(in the rows, 128 means zero)
Each row is followed by its class. Each block has new classes.
[121 109 134 140 157 130 171 143 128 133 158 113 107 149 109 132 131 106
 147 157 105 142 100  97 181 130 140 113 185 126 129 143 112 114 142 146
 115 109 131 162  41 132 178 169 157  51 129  99 124 111 108 152 121 129
 110 146 128 126 165 159 131  93 107 144 147 209 131 149 111 129 171 149
 128 177 131  89 141 114 115 148 191 140 149 141 135 136 155 113 213  26
 127 134 173 158 138 121  73 170 113 110 146 137 155 117 105 128 152 168
 117 160 120 129 159 112 235 119 105  91 129 180 126 116 137 106 157 117
 105 163 152 120  83 136] | (36)
[129 131 139 132 107 127  94 116 129 117 121 145 168 113 130 119 147 133
 116 106 143 121 111 141 107 128 135 113 143 112 156 124 137 105 103 115
 122 131 134 114 114 124  82 103 108 124 119 122 133 143 112 118 147 113
 120 122 125 129 127  81 152 112 133 128 119 156 122 124 119 136 128 127
 177 140 133 168 134 121 127 145  80 103 121 134 118 132 147 100  72 123
 131 133  36 130 123 137 140  54 130 112 115 129 106 144 132 127 150 123
 130 163 142 121 146 113 126 124 160 149 125 151 139 110 113 123 156 172
 168 147 130 127 138 132] | (38)
[121 124 132 129 120 125 116 132 130 125 136 120 129 129 123 134 142 129
 133 111 123 127 119 115 161 132 128 122 146 126 159 158 122 120 128 128
 124 128 130 125 107 122 128 131 124  88 128 133 113 125 101 114 139 128
 120 125 107 128 144 111 132 109 128 119 123 187 128 142 123 152 140 129
 180 159 127 113 131 125 133 148  89 121 133 106 135 131 142 103 125  96
 129 129  92 138 135 139 101 120 116 114 133 126 131 122 127 127 150 147
 114 164 124 124 143 109 149 119 158 120 127 156 127 107 124 117 155 154
 145 155 130 134 127 128] | (51)
[132 141 136 148 125 128 153 115 117 151 115 124 140 132 111 127 127 124
 128 169 124 136 122 152  70 144  85 141  57 112  82  82 134 135 115 135
 124 107 129 165  83 127  40 102 130  95 128 113 107 111 164 114  65 118
 107 126 157 128 127 159 140 113 135 160 150 174 114 122 114 122 147 148
 120 114 132 141 114 122 117  94 141 131 129 165 112 142 145 170 157  91
 117 125 131 147  82 114 120 129 144 106 126 134 191 130 124 126 141 142
  91 120 128 109 127 111 209 109 131 142 143 123 129 155 140 133 145  99
 175  99 137 128 130 169] | (30)
[119 131 129 137 130 125 112 140 131 121 104 150  96 121  83 134 130 142
 138 144 123 142 124 117  79 116 145 146  43 141 117 125 159  74 154 140
 130 141 147 141  88 141   4  15 156 117 135 193  81  90 185 133 161 140
 157 108 134 139 129  85 108  96 126  90 132 111  95 144 130 119 139 249
  96 164 136 141  77 121 124 148  41  92 104 141 131 180 134  83 115 118
 112 111 149 143  84  98 149 161 137 161  99 134 159 116  69 133  79  97
  99  46 105 138 200  96 160 122 161 107 128 158 123  82 120 152 163 145
 202  80 132 110  99 149] | (43)
[131 127 131 141 139 109 147 133 117 139 105 116 114 141  91 158 128 145
 136 167 104 138 129 118 113 134 118 124  18 136 106 118 152 107 155 127
 134 154 128 149 128 133  41  61 108  86 140 141  82  94  97  86 121 139
 128 128 150 131 126 127 133 101 117 132 141 162 114 118 134 133 173 155
 139 136 124  52  82 119 131 121  73 147 126 161 112 127 145 113 180 119
 116 102 168 162  82 104 118 157 128 108 138 132 203  83 165 126 109 135
  98  92 103 129 163 108 162 126 170 120  75 120 124 128 131 127 144 112
 151  83 130 129 124 168] | (30)
[124 110 141 130 124 140 166 140 133 116 149 111 158 144 127 112 122 101
 120 135 113 120 104 135 152 132  95  99 229 102 142 138 115 114 123 119
 108 105 137 160  43 135 184 158 141  22 130 108 136 112 147 213 145 114
  92 143 126 129 155 122 141  66 124 141 149 252 122 121 110 133 186 114
 112 164 130 143 167  96 105 137 223 153 134 154 120 169 173 139 156  26
 141 167 134 164 121 120  76 105 117 112 136 146 112 134  61 125 175 154
 113 216 119 108 174  98 252 128 106 131 126 185 120 136 129 101 163 128
 156 158 128 119  71 111] | (41)
[124 127 131 124 101 119 109 133 165 127 108 122 116 113 108 131 148 149
 145 116 123 130 132 127 133 136 121 134  69 134 132 139 145 123 132 124
 125 129 139 121 131 124  57  66 113  96 123 184  83 116 130  81 131 135
 125 119 109 123 120  93 130 102 126  88 124 191 120 126 133 135 117 150
 190 141 130 115 113 125 145 139   4 117 126 107 131 137 138 109 107 128
 122 129  84 140  98 142 106 121 133 130 127 118 155 134 122 135 134 134
 100 130 111 118 157 101 145 124 200 140 128 141 136  97 124 137 162 155
 211 124 115 119 144 145] | (43)
[130 133 136 129 162 114 139 127 129 120 147 120 130 144 136 153 111 112
 115 148 121 140 112  79 142 138 122 126 120 120 154 149 136  98 142 150
 114 129 131 142 150 129 153 159 126 108 141  81 140 123  80 144 131 123
 125 145 145 123 135 154 122 137 114 131 128 138 130 122 115 134 156 132
 140 164 123  76 106 129 115 140 184 137 148 154 132 114 138 144 157 116
 121 105 162 157 148 116 126 142 127 106 135 145 125 105 149 122 131 147
 135 139 123 143 131 113 156 129  79 113 132 156 123 159 116 103 119 115
  75 120 143 138 109 124] | (36)
[133 132 136 158 128 127 130 130 128 114 134 145 112 142  94 152 146 103
 130 147 135 157 107  92  82 150  77 151   7 149 100 123 129 118 152 162
 128 102 131 165  61 126   4 116 187 101 137 189 120 110 182 126  83 133
 126 125 137 132 112 152 125 128 126 128 148  71 117 173 103 115 138 179
  96 180 133 144 102 124 122 102 123 111 136 136 149 173 134 187 167  70
 117  96 148 151 113 116 101 151 133 127 113 139 170 119  73 118  98 138
 123  80 120 112 174 114 226 111 109 100 141 148 124 148 127 154 160  98
 127 125 147 120  89 152] | (43)
[126 126 128 162 120 123 148 123 130 132 113 119 129 142 102 144 137 111
 133 166 127 128 115 141 106 149  61 129  37 127  99 103 132 127 134 127
 131 103 135 164  71 132  45  89 124  46 141 144  98  91 145 118  87 125
 116 123 151 134 119 143 140  95 123 152 153 203 112 114 117 129 177 150
 135 144 128 100 110 115 127 100 120 133 128 158 123 149 164 160 186  64
 116 127 157 165  90 128  90 131 129 113 132 131 210 125 126 123 125 154
 100 105 105 100 172 104 218 118 150 126 143 145 122 152 135 131 155 107
 155 111 134 126 105 157] | (30)
[131 122 136 133 105 137 134 129 118 142 118 125 144 132  99 111 144 130
 147 140 121 123 118 151 111 141  98 113 116 123 105 115 128 128 112 114
 122 106 130 147  51 127  68  87 132  72 116 153  98 104 156 112 115 120
 104 106 143 130 139 117 152  85 120 145 151 244 118 133 118 128 148 132
 139 129 134 160 144  96  94 123  72 132 109 135 105 154 158 120 157  67
 128 142  88 141  89 126  91 100 130 113 127 128 168 141 110 127 166 151
  91 157 123 103 173 117 215 116 177 121 131 135 131 103 140 130 156 135
 208 148 124 108 120 153] | (30)
[125 114 138 132 137 130 167 135 123 121 133 125 125 135  92 121 114 118
 128 155 109 127 114 109 125 125 122 134 132 117 130 140 138  85 140 132
 113 130 141 158  92 137 100 105 129  63 141 114 115 110 159 169 145 121
 124 134 132 118 141 126 125  90 119 116 141 252 116 100 119 125 177 185
 142 159 124 113 113 111 129 157 143 119 119 164 115 146 148  93 165  76
 135 134 164 159 125 107 134 157 114 124 128 146 121 108 118 126 138 150
 107 139 116 144 179  96 195 123  91 103 126 167 122 116 127 115 144 110
 153 106 132 118  93 121] | (41)
[125 110 138 113 129 113 182 134 126 125 133 120 136 136  74 106 115 125
 128 152 113 117  93 109 131 135 103 124 179 104 133 116 126  89 129 127
  98 109 134 177  73 125 125 128 141  27 135 115 128 119 210 176 143  99
 105 148 121 121 156 143 136  86 119 106 161 252 128  78 104 129 185 190
 228 150 131 158 136  91 136 174 121 105 107 173 115 162 152  88 176  35
 144 149 148 167 148 120 126 167 108 120 141 156 102 129 113 118 193 191
  97 179 137 140 189  84 245  99  74 101 131 172 133  99 131 102 161 103
 190 128 141 114  91 132] | (41)
[145 130 138 121  62 162  97  87 129 134 114 157 209  91 157  35 125 137
 101 110 150  67 130 252  77 116 136  94 252  73 138  60 124 136  60  76
 125 117 122 108  60 131 150  82  48 111 105  44 160 151 170 167 144  89
  81 124 135 128 142  93 173  70 138 172 118 252 107  74 124 122 116 122
 161  36 133 252 199 119 134 129 169 118 103 166  85 128 163  53  13 129
 134 214   4  85  93 142 181  11 143 125 120 126 109 177 138 139 199  98
 118 228 170 114 134 131  91 114 176 200 121 119 136 112 141 114 149 195
 252 125 114 122 188 129] | (37)
[122 106 123 137 112 134 120 142 131 126 131 120  63 116 110 103 131 125
 144 125 131 107 112 138 176 124 138 161 179 129 106 135 120 122 154 131
 126 127 135 138  66 138 146  92 126  64 133 140  93 101 160 151 139 148
 133 127 120 129 143 148 105 112 124  96 132 194 114 145 138 130 133 220
 148 153 127  99 132 131 137 165 123 115 117 109 148 145 127  59 130  87
 113 156 185 121 119 138 101 199 114 172 134 143 162 134  81 130 116 125
  97 114 109 130 157  98 134 123 153 121 121 176 129  92 140 132 139 142
 159 129 144 120 120 137] | (36)
[108 129 134 133 134 129 123 133 124 144 128 134 113 131  95 139 157 129
 149 150 121 159 118 120 120 135 129 123  65 140 120 140 132 122 127 142
 121 119 124 146  65 126  29  98 161 108 112 155 101 116 102  69 111 130
 123 122 119 133 139 121 137 109 105 138 139  99 114 197 114 138 134 159
 134 157 135 126 113 116 129 137  49 105 139 123 115 140 149 105 166  85
 123 105  87 134 107 131  85 128 135 106 125 111 188 122 127 128 127 143
 110 102 129 120 167 113 186 115 185  96 133 141 128  98 134 141 171 155
 167 146 137 117 131 173] | (30)
[136 119 132 135  93 161 111 119 127 148 132 156 149 124 108  75 155 108
 144 128 135 131 117 208  96 118 115 113 196 136  73  84 105 171  71 112
 128  97 116 140   4 123  92 125 175 138 101 147 155 153 193 132 106 119
 109 136 142 135 137 122 144 117 110 207 159 100 118 181 108 124 108 126
  60  93 144 243 192  99 109 100 136 113 132 122 110 152 145 107 161  67
 135 174  62  73 117 154 109  81 135 131 115 117 143 157  83 130 139 119
 138 119 156 101 149 157 154 110 153 104 127 101 130  87 144 167 160 151
 157 195 128  97 137 142] | (52)
[ 98 124 141 126 136 124 158 121 130 130 124 123 129 125 115 111 115 122
 120 164 116 125 113 130 120 130 140 116 147 110 129 109 140  92 133 133
 114 129 135 155  87 134 104 103 118  78 127  81 123 104 122 155 144 113
 125 133 134 126 148 139 127  87 118 118 133 242 110 112 121 127 164 176
 146 144 127 121 113 107 136 162 164 119 118 170 108 144 164  77 131  91
 122 139 126 157 109 107 136 144 130 118 141 136 132 117 123 134 153 139
  96 148 129 148 172  95 185 124 120 126 129 159 124 119 131 108 156 127
 194  92 134 125 114 150] | (41)
[123 113 135 103 157 123 183 152 141 146 133 118 131 141  93 136 115 135
 142 163  92 149 125  98 148 128 159 102 156 122 148 138 135  98 140 137
 117 134 130 147 110 131 124 118 140  99 121 111 111 109 106 133 159 118
 139 147 129 130 151 124 120  96 116 106 137 217 127 133 121 131 170 140
 112 148 134  95  99 104 121 160 114 128 129 162 108 137 140  84 190  94
 134 122 146 161 120 105 117 156 129 112 137 134 134 107 121 134 149 156
  97 131 127 140 161 114 193 142 125 100 121 146 121  89 137 111 161 121
 158 119 126 115 100 141] | (41)
[133 114 140 138 144 128 168 130 126 126 135 126 140 144 109 128 106 102
 120 158 117 122 107 130 113 124 106 125 155 122 114 106 120 119 128 133
 119 118 135 167  88 135 134 149 141 114 141 100 145 123 176 192 124 125
 121 139 144 116 139 159 132 111 136 158 150 200 123 104 117  99 175 137
  85 133 129 136 136 126 117 117 221 142 134 169 113 148 136 142 182  79
 130 143 196 139 134 116 139 152 117 129 135 150 125 121 103 137 131 137
 136 133 132 131 153 125 185 133  59  98 123 136 119 151 128 118 113  81
  97 118 136 127  78 119] | (36)
[130 124 129 141 113 119 110 128 127 115 109 132 132 118 102 130 131 133
 129 138 132 121 120 142  91 137 104 135  63 126 118 112 145 103 130 112
 125 127 149 139  99 128  21  57 122  79 133 160  94 110 165 115 130 126
 123 115 131 134 121 101 133 100 129 109 131 227 112 108 124 129 150 177
 176 149 128 145 112 116 133 133  65 103 106 148 124 159 149 119 109  97
 115 128 106 152  96 114 126 117 132 134 119 137 156 131 110 126 131 130
 100 127 119 123 177  85 179 116 158 141 133 148 128 119 122 129 166 135
 205 114 128 121 108 144] | (43)
[124 132 138 123 114 119 163 125 130 141 130 125 135 131  97 110 129 136
 131 153 119 129 107 133 109 140 136 131 125 110 121 110 127 113 116 131
 123 120 120 158  88 120 101 118 122  83 111 105 110 124 141 109 117 109
 109 136 130 124 149 143 138 111 121 126 141 252 120 114 117 127 147 155
 199 126 131 138 125  93 135 150 101 107 120 165 111 142 145  93 153  90
 122 138 100 146 122 123 120 141 137 102 139 128 143 127 141 126 176 167
 103 159 139 130 169 106 199 106 134 131 132 142 142 109 134 109 153 123
 201 112 134 115 135 156] | (51)
[129 125 132 117 122 102 110 129 126 116 104 142 121 110  86 127 118 177
 130 110 128 118 123 107 129 105 186 147  89 122 161 133 164  68 132 110
 121 171 137 113 208 131  61  49  86 146 138 139  92 129 134  96 193 121
 156 124 108 123 135  92 125 138 122  69 101 252 117  58 138 120 133 220
 252 130 125 118  76 144 160 189   4  80  92 141 124 117 110  19  76 192
 137 114 104 133 154 119 199 154 126 133 122 140  82 106 194 122 131 133
 121 108 127 168 148 102  58 124 144 115 110 156 142  61 119 124 124 162
 176  91 121 124 156 127] | (38)
[129 114 128 119 131 124 148 119 125 143 137 138 100 115  83  98 118 154
 143 142 120 120 123 148 158  99 168 133 210 130 110 116 120 123 110 126
 129 140 114 138 107 132 179 129 133 140 113  94 126 150 162 133 154 113
 131 152 122 123 155 159 119 149 121 129 139 252 124 114 133 114 130 183
 187 101 131 148 136 129 144 165  99  98 125 136 118 112 113  42 168 125
 145 151 156  99 175 142 161 194 122 131 146 140 104 122 129 128 170 152
 136 118 153 161 141 139  91 121  95  84 120 122 128  70 138 130 105 128
 132 133 136 116 145 130] | (37)
[122 141 129 136 133 125 120 124 124 123 127 113 156 145 170 165 148 110
 121 122 120 138 134 103 152 164  95 107  80 130 161 165 126 141 139 133
 134 120 125 112 158 124 139 149 114 105 133 140 124 115  27 100 104 137
 121 118 129 137 118  97 144 105 122 138 116  29 137 153 123 146 140  33
 102 162 124  69 133 123 113 110 130 187 152 110 134 120 150 207 121 121
 121 106  83 160 105 123  56  59 139  96 127 116 152 124 143 123 128 132
 118 162  98  98 123 117 169 138 181 156 143 142 123 169 123 111 146 144
 103 150 118 134 116 138] | (51)
[134 135 133 153 103 127 126 118 127 130 100 112 134 122 113 124 140 140
 134 131 134 101 122 153 125 152  77 140  40 122 116 108 145 127 127 106
 128 116 133 143 110 114  73  69  72  41 138 134  84 114 115  73  97 115
  95 122 129 139 129 124 153  92 128 118 131 252 120  74 121 129 159 152
 252 121 129  96 118 129 148 124  26 132 108 145 115 116 164 116 129 101
 124 129  92 166  95 131 104  87 136  98 144 133 190 130 189 125 159 157
  91 165 111 114 166  92 170 107 189 159 136 146 136 133 129 122 163 146
 209 113 131 134 151 171] | (43)
[127 126 135 129 143 129 140 124 128 116 139 122 166 142 156 146 123 103
 107 139 118 122 114 104 139 135 133 100 170 112 171 155 128 100 132 140
 123 133 135 126 123 137 167 158 116 107 136  74 152 123  41 154 142 117
 118 135 135 120 136 110 146  96 118 153 118  64 125 142 123 139 159  90
  82 161 123  85 135 117 114 139 211 151 148 150 117 120 159 143 124  99
 118 124 111 149 127 118 119  73 122  95 125 136 119 112 138 127 143 123
 130 165 129 124 128 123 154 142 114 135 132 160 119 154 124  95 138 152
  87 145 130 140  95 123] | (41)
[129 133 128 136 118 121 149 126 126 143 111 136  97  99  78 101 120 147
 134 169 132 110 128 163 106 111 129 156  68 123  79  75 145 102 126 119
 132 137 131 159  91 131  53  45  99  97 130 102  92 106 193  96 125 133
 107 125 133 130 139 163 122 120 123 121 134 252  99  95 124 112 151 240
 219  96 135 132  96 131 147 147  60  88 101 171 118 128 132  36 134 125
 119 143 155 125 108 120 168 192 132 134 136 143 180 117 159 133 137 138
  87  95 131 158 165 108 118 102 138 130 125 134 135  90 136 138 137 131
 212  70 139 123 157 172] | (52)
